Here is a tiny trained network, its code and every weight. The questions are about switching its units off for an input and a target symbol, where a switched-off unit gives its printed mean instead of its output.

import numpy as np


def w(rows, s, z=0):
    codes = np.array(rows[::2]) - 128.0
    scale = np.full(codes.shape[1], s)
    scale[-1] = z or s
    return codes * scale


def f(y):
    return y / 2 * (1 + np.tanh(0.7978845608 * (y + 0.044715 * y**3)))


def softmax(a):
    e = np.exp(a - a.max(-1, keepdims=True))
    return e / e.sum(-1, keepdims=True)


def log_softmax(a):
    a = a - a.max(-1, keepdims=True)
    return a - np.log(np.exp(a).sum(-1, keepdims=True))


def net(x, mask):
    ids = ['αβγδεηθμπστφψω'.index(c) for c in x.split()]
    T = len(ids)
    res = E[ids] + P[:T]
    q, k, v = (res @ M[0].T for M in (Q, K, V))
    z = softmax(np.where(np.tri(T) > 0, q @ k.T / 2**0.5, -1e9)) @ v
    res = res + np.where(mask[0], z, O[0][:, -1]) @ O[0][:, :-1]
    y = f(res @ A[0][:, :-1].T + A[0][:, -1])
    res = res + np.where(mask[1:9], y, B[0][:, -1]) @ B[0][:, :-1]
    return log_softmax(res[-1] @ U[:, :-1].T + U[:, -1])


Q, K, V, O, A, B = {}, {}, {}, {}, {}, {}
E = w([
[136,139,112,95],'α',
[149,108,191,196],'β',
[234,198,184,160],'γ',
[144,103,177,176],'δ',
[125,127,83,211],'ε',
[146,144,109,76],'η',
[115,90,124,128],'θ',
[4,48,176,157],'μ',
[139,104,175,149],'π',
[118,88,127,131],'σ',
[31,148,153,75],'τ',
[152,108,43,143],'φ',
[135,111,183,118],'ψ',
[68,131,64,62],'ω',
],0.019)
P = w([
[25,254,51,160],'0',
[143,88,160,132],'1',
[142,80,148,121],'2',
[146,101,140,114],'3',
[144,93,145,114],'4',
[143,95,144,118],'5',
[157,98,150,117],'6',
[150,95,151,119],'7',
[156,94,150,114],'8',
[143,92,141,120],'9',
[143,95,148,116],'10',
],0.0089)
Q[0] = w([
[125,251,50,128],'head 0',
[158,96,104,146],'head 0',
],0.019)
K[0] = w([
[175,8,146,99],'head 0',
[145,121,74,173],'head 0',
],0.017)
V[0] = w([
[134,57,17,171],'head 0',
[106,128,89,8],'head 0',
],0.011)
O[0] = w([
[153,2,34,188,252],'head 0',
[202,35,193,38,172],'head 0',
],0.012,0.0027)
A[0] = w([
[112,119,175,74,191],'neuron 0',
[67,63,78,51,59],'neuron 1',
[155,185,25,84,135],'neuron 2',
[255,102,126,142,3],'neuron 3',
[162,123,183,172,67],'neuron 4',
[74,63,218,184,169],'neuron 5',
[148,78,30,176,53],'neuron 6',
[86,151,203,80,191],'neuron 7',
],0.0088,0.0038)
B[0] = w([
[102,124,185,175,195],'neuron 0',
[90,249,122,108,199],'neuron 1',
[119,84,159,51,154],'neuron 2',
[113,217,74,85,193],'neuron 3',
[103,190,97,131,142],'neuron 4',
[87,79,94,70,210],'neuron 5',
[171,115,156,139,255],'neuron 6',
[171,162,148,140,201],'neuron 7',
],0.012,0.0096)
U = w([
[118,101,149,78,106],'α',
[64,170,94,172,90],'β',
[157,236,106,143,32],'γ',
[79,148,112,172,184],'δ',
[150,82,163,236,71],'ε',
[147,100,162,51,130],'η',
[93,76,120,93,174],'θ',
[10,54,159,127,155],'μ',
[89,131,141,148,218],'π',
[94,70,124,97,226],'σ',
[143,137,214,95,2],'τ',
[198,110,71,71,122],'φ',
[155,136,178,156,244],'ψ',
[80,188,74,2,31],'ω',
],0.01,0.0054)

Each question gives the input, a string of symbols that net reads in full, and the target symbol t.
The units are the heads (2 rows each of Q, K, V and O) and the neurons (one row each of A and B). Each row of codes is followed by its name. A weight is (code - 128) times the scale printed after its matrix; where a second scale follows, it is the last column's (O, A, B and U).
mask holds one flag per unit, heads first, then neurons. A switched-off unit (its flag False) gives its mean, the last column of its rows in O or B, instead of its output. The means were averaged over made-up inputs and are rounded, as every weight is.
A unit's drop is (log p(t) with every unit on - log p(t) with that unit switched off) / (log p(t) with every unit on - log p(t) with every unit switched off).
The circuit of an input: a set's keep is (log p(t) with only the set's units on - log p(t) with every unit switched off) / (log p(t) with every unit on - log p(t) with every unit switched off). Starting from all 9 units, units are removed one at a time, each time the one whose removal leaves the highest keep (on an exact tie, the one counted first), for as long as the keep stays at least 0.8.
circuit, biggest first: the units of the circuit, biggest drop first
k most important neurons: the k neurons with the biggest drops, biggest first
drop when u is switched off: that unit's drop, to one decimal
input ε π φ γ, target γ: 4 most important neurons	(neuron 3; neuron 5; neuron 4; neuron 0)
input ε γ σ θ ψ π, target ε: circuit, biggest first	(head 0; neuron 6)
input η ψ τ τ η, target τ: circuit, biggest first	(head 0; neuron 0)
input φ γ θ η δ β ω γ π, target φ: circuit, biggest first	(head 0; neuron 3)
input β ω γ ψ β γ σ, target β: most important neuron	(neuron 6)
input ω ω γ π φ β, target ω: circuit, biggest first	(neuron 3; head 0; neuron 4)
input ε ψ ψ φ ψ, target ε: circuit, biggest first	(head 0; neuron 6)
input ε τ φ ω θ θ, target ε: 2 most important neurons	(neuron 6; neuron 3)
input π φ ψ ω σ φ, target φ: 3 most important neurons	(neuron 6; neuron 3; neuron 0)
input τ φ π, target τ: 2 most important neurons	(neuron 0; neuron 7)
input φ γ θ σ ψ θ η β ω ω ψ, target φ: drop when head 0 is switched off	1.1
input ε α π φ ψ γ π δ ω θ β, target ε: drop when neuron 6 is switched off	0.3
input φ τ ε ψ, target φ: drop when neuron 7 is switched off	0.0
input β σ ω δ μ δ ψ γ γ τ, target τ: drop when neuron 7 is switched off	0.3
input ε φ σ φ β σ, target ε: most important neuron	(neuron 6)
input γ ω μ π θ, target γ: 2 most important neurons	(neuron 7; neuron 5)
